Below is a small trained network, with its code and all its weights. Each question gives an input and a target symbol and asks what happens when units are switched off, that is, made to give their printed mean instead of their output.

import numpy as np


def w(rows, s, z=0):
    codes = np.array(rows[::2]) - 128.0
    scale = np.full(codes.shape[1], s)
    scale[-1] = z or s
    return codes * scale


def f(y):
    return y / 2 * (1 + np.tanh(0.7978845608 * (y + 0.044715 * y**3)))


def softmax(a):
    e = np.exp(a - a.max(-1, keepdims=True))
    return e / e.sum(-1, keepdims=True)


def log_softmax(a):
    a = a - a.max(-1, keepdims=True)
    return a - np.log(np.exp(a).sum(-1, keepdims=True))


def net(x, mask):
    ids = ['ΓΩαδεζηθλπτψ'.index(c) for c in x.split()]
    T = len(ids)
    res = E[ids] + P[:T]
    q, k, v = (res @ M[0].T for M in (Q, K, V))
    z = softmax(np.where(np.tri(T) > 0, q @ k.T / 2**0.5, -1e9)) @ v
    res = res + np.where(mask[0], z, O[0][:, -1]) @ O[0][:, :-1]
    y = f(res @ A[0][:, :-1].T + A[0][:, -1])
    res = res + np.where(mask[1:9], y, B[0][:, -1]) @ B[0][:, :-1]
    return log_softmax(res[-1] @ U[:, :-1].T + U[:, -1])


Q, K, V, O, A, B = {}, {}, {}, {}, {}, {}
E = w([
[50,149,87,42,144,176,198,115],'Γ',
[187,230,32,207,93,253,204,21],'Ω',
[51,196,99,81,151,79,79,115],'α',
[120,109,140,47,93,140,137,116],'δ',
[158,159,114,66,240,211,131,206],'ε',
[70,148,156,26,149,95,134,36],'ζ',
[59,106,104,241,22,91,229,119],'η',
[93,139,207,210,79,157,64,155],'θ',
[146,142,106,32,63,33,193,105],'λ',
[245,90,142,210,180,156,180,120],'π',
[134,165,46,56,118,87,120,238],'τ',
[118,91,195,113,109,150,208,52],'ψ',
],0.018)
P = w([
[160,221,255,106,115,136,226,245],'0',
[139,211,198,70,108,142,162,207],'1',
[124,173,180,104,82,142,139,178],'2',
[130,150,168,103,87,145,135,142],'3',
[131,139,147,108,93,148,135,121],'4',
[136,121,129,118,85,148,124,105],'5',
[135,114,110,126,89,149,120,90],'6',
[138,111,107,128,103,142,126,79],'7',
[137,106,99,140,107,158,127,68],'8',
[138,99,85,139,106,161,122,57],'9',
[147,108,76,146,125,172,129,42],'10',
[151,91,68,156,125,171,117,37],'11',
],0.0073)
Q[0] = w([
[165,110,176,189,186,100,33,103],'head 0',
[163,141,177,181,2,116,190,43],'head 0',
],0.0095)
K[0] = w([
[188,135,147,185,185,158,75,118],'head 0',
[157,255,115,169,72,187,160,29],'head 0',
],0.0078)
V[0] = w([
[3,38,113,104,161,60,125,99],'head 0',
[145,29,155,130,140,99,107,174],'head 0',
],0.0055)
O[0] = w([
[254,185,99,76,177,189,130,201,25],'head 0',
[39,114,108,117,8,181,116,118,1],'head 0',
],0.0094,0.0068)
A[0] = w([
[252,145,171,166,115,146,158,210,168],'neuron 0',
[133,158,152,80,133,129,98,108,241],'neuron 1',
[116,84,161,95,146,153,63,94,254],'neuron 2',
[87,156,202,127,148,136,103,104,1],'neuron 3',
[141,124,114,137,165,114,185,113,171],'neuron 4',
[233,100,126,142,114,62,124,134,106],'neuron 5',
[172,90,128,144,94,139,117,51,199],'neuron 6',
[143,127,140,119,83,171,101,142,86],'neuron 7',
],0.012,0.0047)
B[0] = w([
[36,135,170,68,222,127,117,163,161],'neuron 0',
[67,104,139,176,99,176,114,145,210],'neuron 1',
[159,150,140,159,107,140,155,188,187],'neuron 2',
[136,159,87,100,173,103,195,141,154],'neuron 3',
[150,74,106,121,103,181,103,107,255],'neuron 4',
[143,165,199,109,113,168,106,133,162],'neuron 5',
[116,152,158,95,108,90,144,211,242],'neuron 6',
[100,34,109,9,166,102,147,60,120],'neuron 7',
],0.013,0.0083)
U = w([
[77,203,151,150,112,119,53,91,81],'Γ',
[148,211,139,135,169,75,157,134,48],'Ω',
[163,105,95,159,153,143,126,172,111],'α',
[119,154,154,51,125,58,103,53,124],'δ',
[119,87,99,67,119,150,150,84,77],'ε',
[158,130,181,132,165,108,94,98,104],'ζ',
[163,166,110,141,20,146,120,180,253],'η',
[2,175,178,62,114,140,148,176,137],'θ',
[155,124,75,60,138,53,98,166,150],'λ',
[72,69,130,132,112,90,105,104,31],'π',
[218,202,101,168,47,143,163,115,213],'τ',
[153,110,114,55,161,69,204,134,15],'ψ',
],0.0082,0.0064)

Each question gives the input, a string of symbols that net reads in full, and the target symbol t.
The units are the heads (2 rows each of Q, K, V and O) and the neurons (one row each of A and B). Each row of codes is followed by its name. A weight is (code - 128) times the scale printed after its matrix; where a second scale follows, it is the last column's (O, A, B and U).
mask holds one flag per unit, heads first, then neurons. A switched-off unit (its flag False) gives its mean, the last column of its rows in O or B, instead of its output. The means were averaged over made-up inputs and are rounded, as every weight is.
A unit's drop is (log p(t) with every unit on - log p(t) with that unit switched off) / (log p(t) with every unit on - log p(t) with every unit switched off).
The circuit of an input: a set's keep is (log p(t) with only the set's units on - log p(t) with every unit switched off) / (log p(t) with every unit on - log p(t) with every unit switched off). Starting from all 9 units, units are removed one at a time, each time the one whose removal leaves the highest keep (on an exact tie, the one counted first), for as long as the keep stays at least 0.8.
units of the circuit, in order: the units of the circuit, biggest drop first
unit that matters most: the unit with the biggest drop
top k neurons: the k neurons with the biggest drops, biggest first
drop when u is switched off: that unit's drop, to one decimal
input Ω Ω η ζ θ θ θ Ω Γ δ Γ Γ, target ε: units of the circuit, in order => neuron 6; neuron 4
input Γ Γ Γ Γ ε τ, target θ: units of the circuit, in order => head 0; neuron 0
input η δ Ω λ ψ, target ψ: units of the circuit, in order => head 0; neuron 3; neuron 1
input η α ζ Ω π Γ ε π Γ λ, target δ: units of the circuit, in order => head 0; neuron 5
input η η λ α ζ Ω ζ ψ δ, target η: unit that matters most => neuron 0
input Ω π δ η δ τ τ ψ, target ψ: top 3 neurons => neuron 3; neuron 1; neuron 6
input τ α ζ ζ ζ ψ, target θ: top 2 neurons => neuron 0; neuron 6
input τ π π Γ θ α Ω α τ Γ λ, target δ: top 2 neurons => neuron 5; neuron 2
input ψ ε ζ π ζ α ζ λ α π ζ θ, target θ: top 3 neurons => neuron 7; neuron 4; neuron 6
input η τ ζ ζ Γ λ, target θ: top 4 neurons => neuron 0; neuron 5; neuron 1; neuron 2
input α π Ω η ζ π, target ζ: top 3 neurons => neuron 5; neuron 4; neuron 1
input ψ η Γ θ ζ π η λ Γ τ, target θ: drop when neuron 5 is switched off => 0.2
input ε α ζ ζ α α τ η, target θ: drop when neuron 0 is switched off => 2.4
input Γ Γ ε π, target θ: drop when neuron 6 is switched off => 0.2
